Below is a small trained network, with its code and all its weights. Each question gives an input and a target symbol and asks what happens when units are switched off, that is, made to give their printed mean instead of their output.

import numpy as np


def w(rows, s, z=0):
    codes = np.array(rows[::2]) - 128.0
    scale = np.full(codes.shape[1], s)
    scale[-1] = z or s
    return codes * scale


def f(y):
    return y / 2 * (1 + np.tanh(0.7978845608 * (y + 0.044715 * y**3)))


def softmax(a):
    e = np.exp(a - a.max(-1, keepdims=True))
    return e / e.sum(-1, keepdims=True)


def log_softmax(a):
    a = a - a.max(-1, keepdims=True)
    return a - np.log(np.exp(a).sum(-1, keepdims=True))


def net(x, mask):
    ids = ['ΘΦαβδεηλμπσ'.index(c) for c in x.split()]
    T = len(ids)
    res = E[ids] + P[:T]
    r = res
    for j in range(2):
        rows = slice(4 * j, 4 * j + 4)
        q, k, v = (r @ M[0][rows].T for M in (Q, K, V))
        z = softmax(np.where(np.tri(T) > 0, q @ k.T / 4**0.5, -1e9)) @ v
        o = O[0][rows]
        res = res + np.where(mask[j], z, o[:, -1]) @ o[:, :-1]
    y = f(res @ A[0][:, :-1].T + A[0][:, -1])
    res = res + np.where(mask[2:6], y, B[0][:, -1]) @ B[0][:, :-1]
    return log_softmax(res[-1] @ U[:, :-1].T + U[:, -1])


Q, K, V, O, A, B = {}, {}, {}, {}, {}, {}
E = w([
[189,104,85],'Θ',
[147,101,96],'Φ',
[98,140,151],'α',
[158,85,125],'β',
[180,153,115],'δ',
[89,142,182],'ε',
[82,161,149],'η',
[215,163,124],'λ',
[58,249,152],'μ',
[126,227,36],'π',
[97,153,93],'σ',
],0.019)
P = w([
[96,1,87],'0',
[213,139,162],'1',
[210,160,172],'2',
[207,182,192],'3',
[206,200,194],'4',
[207,210,195],'5',
],0.007)
Q[0] = w([
[136,112,109],'H0',
[195,139,124],'H0',
[119,95,163],'H0',
[61,101,108],'H0',
[253,83,104],'H1',
[113,208,150],'H1',
[185,136,148],'H1',
[193,107,106],'H1',
],0.021)
K[0] = w([
[115,131,141],'H0',
[69,65,124],'H0',
[135,167,105],'H0',
[223,170,222],'H0',
[43,54,99],'H1',
[144,215,97],'H1',
[10,159,98],'H1',
[85,8,69],'H1',
],0.014)
V[0] = w([
[174,149,141],'H0',
[183,191,106],'H0',
[119,125,171],'H0',
[94,202,123],'H0',
[9,196,208],'H1',
[145,80,189],'H1',
[192,198,163],'H1',
[146,111,221],'H1',
],0.015)
O[0] = w([
[178,5,79,80],'H0',
[163,44,15,60],'H0',
[180,81,180,69],'H0',
[221,212,73,3],'H0',
[206,255,162,135],'H1',
[157,24,246,66],'H1',
[194,120,53,93],'H1',
[205,76,220,50],'H1',
],0.0084,0.0038)
A[0] = w([
[77,203,148,1],'N0',
[132,172,101,193],'N1',
[209,44,81,215],'N2',
[140,58,254,73],'N3',
],0.0073,0.0068)
B[0] = w([
[225,32,50,182],'N0',
[83,79,190,243],'N1',
[211,233,50,183],'N2',
[209,2,95,255],'N3',
],0.0075,0.0081)
U = w([
[123,66,78,123],'Θ',
[1,117,217,118],'Φ',
[120,117,180,221],'α',
[157,47,143,3],'β',
[186,86,78,190],'δ',
[214,72,178,30],'ε',
[64,186,225,193],'η',
[219,74,61,30],'λ',
[177,169,117,105],'μ',
[86,160,67,103],'π',
[33,182,153,251],'σ',
],0.009,0.0059)

Each question gives the input, a string of symbols that net reads in full, and the target symbol t.
The units are the heads (4 rows each of Q, K, V and O) and the neurons (one row each of A and B). Each row of codes is followed by its name. A weight is (code - 128) times the scale printed after its matrix; where a second scale follows, it is the last column's (O, A, B and U).
mask holds one flag per unit, heads first, then neurons. A switched-off unit (its flag False) gives its mean, the last column of its rows in O or B, instead of its output. The means were averaged over made-up inputs and are rounded, as every weight is.
A unit's drop is (log p(t) with every unit on - log p(t) with that unit switched off) / (log p(t) with every unit on - log p(t) with every unit switched off).
The circuit of an input: a set's keep is (log p(t) with only the set's units on - log p(t) with every unit switched off) / (log p(t) with every unit on - log p(t) with every unit switched off). Starting from all 6 units, units are removed one at a time, each time the one whose removal leaves the highest keep (on an exact tie, the one counted first), for as long as the keep stays at least 0.8.
units of the circuit, in order: the units of the circuit, biggest drop first
k most important neurons: the k neurons with the biggest drops, biggest first
which heads matter: for each layer, one digit per head in row order, 1 if its drop is at least 0.15 and else 0, layers parted by /
input Φ Φ Φ β δ β, target Φ: units of the circuit, in order -> H1
input η π δ Θ Φ Θ, target η: which heads matter -> 00
input μ Θ λ ε ε ε, target λ: which heads matter -> 11
input η ε ε μ, target μ: which heads matter -> 01
input λ η δ Φ Φ Φ, target λ: units of the circuit, in order -> H0; N2
input β Φ η π η, target π: which heads matter -> 01
input Φ Φ μ Φ δ, target Φ: which heads matter -> 01
input μ ε Θ ε Φ, target μ: which heads matter -> 11
input π ε ε λ Φ η, target λ: which heads matter -> 11
input Φ ε Θ, target Φ: units of the circuit, in order -> H0; H1
input Φ α δ, target Φ: units of the circuit, in order -> H1; H0
input β ε β λ Φ ε, target λ: units of the circuit, in order -> H1; N2
input μ Φ α, target μ: which heads matter -> 11
input ε Φ μ Θ, target ε: which heads matter -> 01
input β π μ Φ β, target β: most important neuron -> N3
input ε Φ ε δ, target ε: units of the circuit, in order -> H1; N3
input η Φ Θ β, target η: which heads matter -> 00
input β η η, target η: which heads matter -> 01
input π Φ Φ Φ Φ σ, target π: 2 most important neurons -> N3; N0
input η Φ λ ε π, target π: 2 most important neurons -> N0; N3
input π ε Φ, target π: most important neuron -> N3
input Φ Θ ε β, target Φ: 2 most important neurons -> N0; N2
